Below is a small trained network, with its code and all its weights. Each question gives an input and a target symbol and asks what happens when units are switched off, that is, made to give their printed mean instead of their output.

import numpy as np


def w(rows, s, z=0):
    codes = np.array(rows[::2]) - 128.0
    scale = np.full(codes.shape[1], s)
    scale[-1] = z or s
    return codes * scale


def f(y):
    return np.maximum(y, 0)


def softmax(a):
    e = np.exp(a - a.max(-1, keepdims=True))
    return e / e.sum(-1, keepdims=True)


def log_softmax(a):
    a = a - a.max(-1, keepdims=True)
    return a - np.log(np.exp(a).sum(-1, keepdims=True))


def net(x, mask):
    ids = ['βδεξσφ'.index(c) for c in x.split()]
    T = len(ids)
    res = E[ids] + P[:T]
    q, k, v = (res @ M[0].T for M in (Q, K, V))
    z = softmax(np.where(np.tri(T) > 0, q @ k.T / 4**0.5, -1e9)) @ v
    res = res + np.where(mask[0], z, O[0][:, -1]) @ O[0][:, :-1]
    y = f(res @ A[0][:, :-1].T + A[0][:, -1])
    res = res + np.where(mask[1:13], y, B[0][:, -1]) @ B[0][:, :-1]
    return log_softmax(res[-1] @ U[:, :-1].T + U[:, -1])


Q, K, V, O, A, B = {}, {}, {}, {}, {}, {}
E = w([
[189,88,96],'β',
[176,110,127],'δ',
[100,135,219],'ε',
[121,82,145],'ξ',
[72,135,254],'σ',
[177,185,199],'φ',
],0.015)
P = w([
[127,7,123],'0',
[151,125,157],'1',
[145,128,150],'2',
[138,129,134],'3',
[126,120,136],'4',
[120,119,137],'5',
[109,120,145],'6',
],0.019)
Q[0] = w([
[207,125,250],'H1',
[146,136,48],'H1',
[253,167,132],'H1',
[25,239,2],'H1',
],0.0077)
K[0] = w([
[116,85,153],'H1',
[107,139,77],'H1',
[163,120,133],'H1',
[119,249,135],'H1',
],0.016)
V[0] = w([
[137,142,66],'H1',
[168,122,132],'H1',
[251,114,100],'H1',
[142,88,65],'H1',
],0.017)
O[0] = w([
[5,92,115,6],'H1',
[120,135,187,158],'H1',
[2,132,186,152],'H1',
[81,19,215,156],'H1',
],0.0086,0.011)
A[0] = w([
[160,206,71,108],'N1',
[141,153,223,183],'N2',
[73,62,194,43],'N3',
[171,255,104,232],'N4',
[245,114,167,17],'N5',
[28,146,150,36],'N6',
[203,197,76,11],'N7',
[18,91,128,161],'N8',
[198,39,166,5],'N9',
[130,193,229,143],'N10',
[39,55,109,142],'N11',
[141,80,205,20],'N12',
],0.0089,0.0031)
B[0] = w([
[64,43,55,158],'N1',
[187,45,98,249],'N2',
[119,148,19,196],'N3',
[82,67,254,202],'N4',
[77,207,64,248],'N5',
[146,206,76,145],'N6',
[65,124,72,184],'N7',
[82,148,197,155],'N8',
[112,184,85,210],'N9',
[98,73,77,236],'N10',
[112,191,192,153],'N11',
[177,147,22,205],'N12',
],0.0064,0.014)
U = w([
[154,206,105,10],'β',
[164,54,247,196],'δ',
[198,189,151,113],'ε',
[77,129,145,2],'ξ',
[108,51,174,226],'σ',
[147,2,75,138],'φ',
],0.0072,0.0043)

Each question gives the input, a string of symbols that net reads in full, and the target symbol t.
The units are the heads (4 rows each of Q, K, V and O) and the neurons (one row each of A and B). Each row of codes is followed by its name. A weight is (code - 128) times the scale printed after its matrix; where a second scale follows, it is the last column's (O, A, B and U).
mask holds one flag per unit, heads first, then neurons. A switched-off unit (its flag False) gives its mean, the last column of its rows in O or B, instead of its output. The means were averaged over made-up inputs and are rounded, as every weight is.
A unit's drop is (log p(t) with every unit on - log p(t) with that unit switched off) / (log p(t) with every unit on - log p(t) with every unit switched off).
The circuit of an input: a set's keep is (log p(t) with only the set's units on - log p(t) with every unit switched off) / (log p(t) with every unit on - log p(t) with every unit switched off). Starting from the 12 units with the biggest drops (on a tie, the unit counted first), units are removed one at a time, each time the one whose removal leaves the highest keep (on an exact tie, the one counted first), for as long as the keep stays at least 0.8.
circuit, biggest first: the units of the circuit, biggest drop first
k most important neurons: the k neurons with the biggest drops, biggest first
drop when u is switched off: that unit's drop, to one decimal
input β φ φ δ, target ξ: circuit, biggest first	(H1, N11, N3)
input σ ξ β, target β: circuit, biggest first	(N5, H1)
input δ δ φ β σ β, target σ: 2 most important neurons	(N5, N8)
input δ ε φ, target φ: 2 most important neurons	(N3, N2)
input ε σ ξ, target ε: circuit, biggest first	(H1, N10)
input φ φ σ ξ, target δ: 3 most important neurons	(N3, N5, N12)
input φ φ σ δ, target δ: most important neuron	(N3)
input φ β φ, target δ: drop when N7 is switched off	0.2
input δ ξ β β, target σ: drop when N5 is switched off	0.2
input β ε ξ, target ξ: drop when N8 is switched off	0.4
input ξ ξ σ ξ φ, target φ: drop when N12 is switched off	0.1
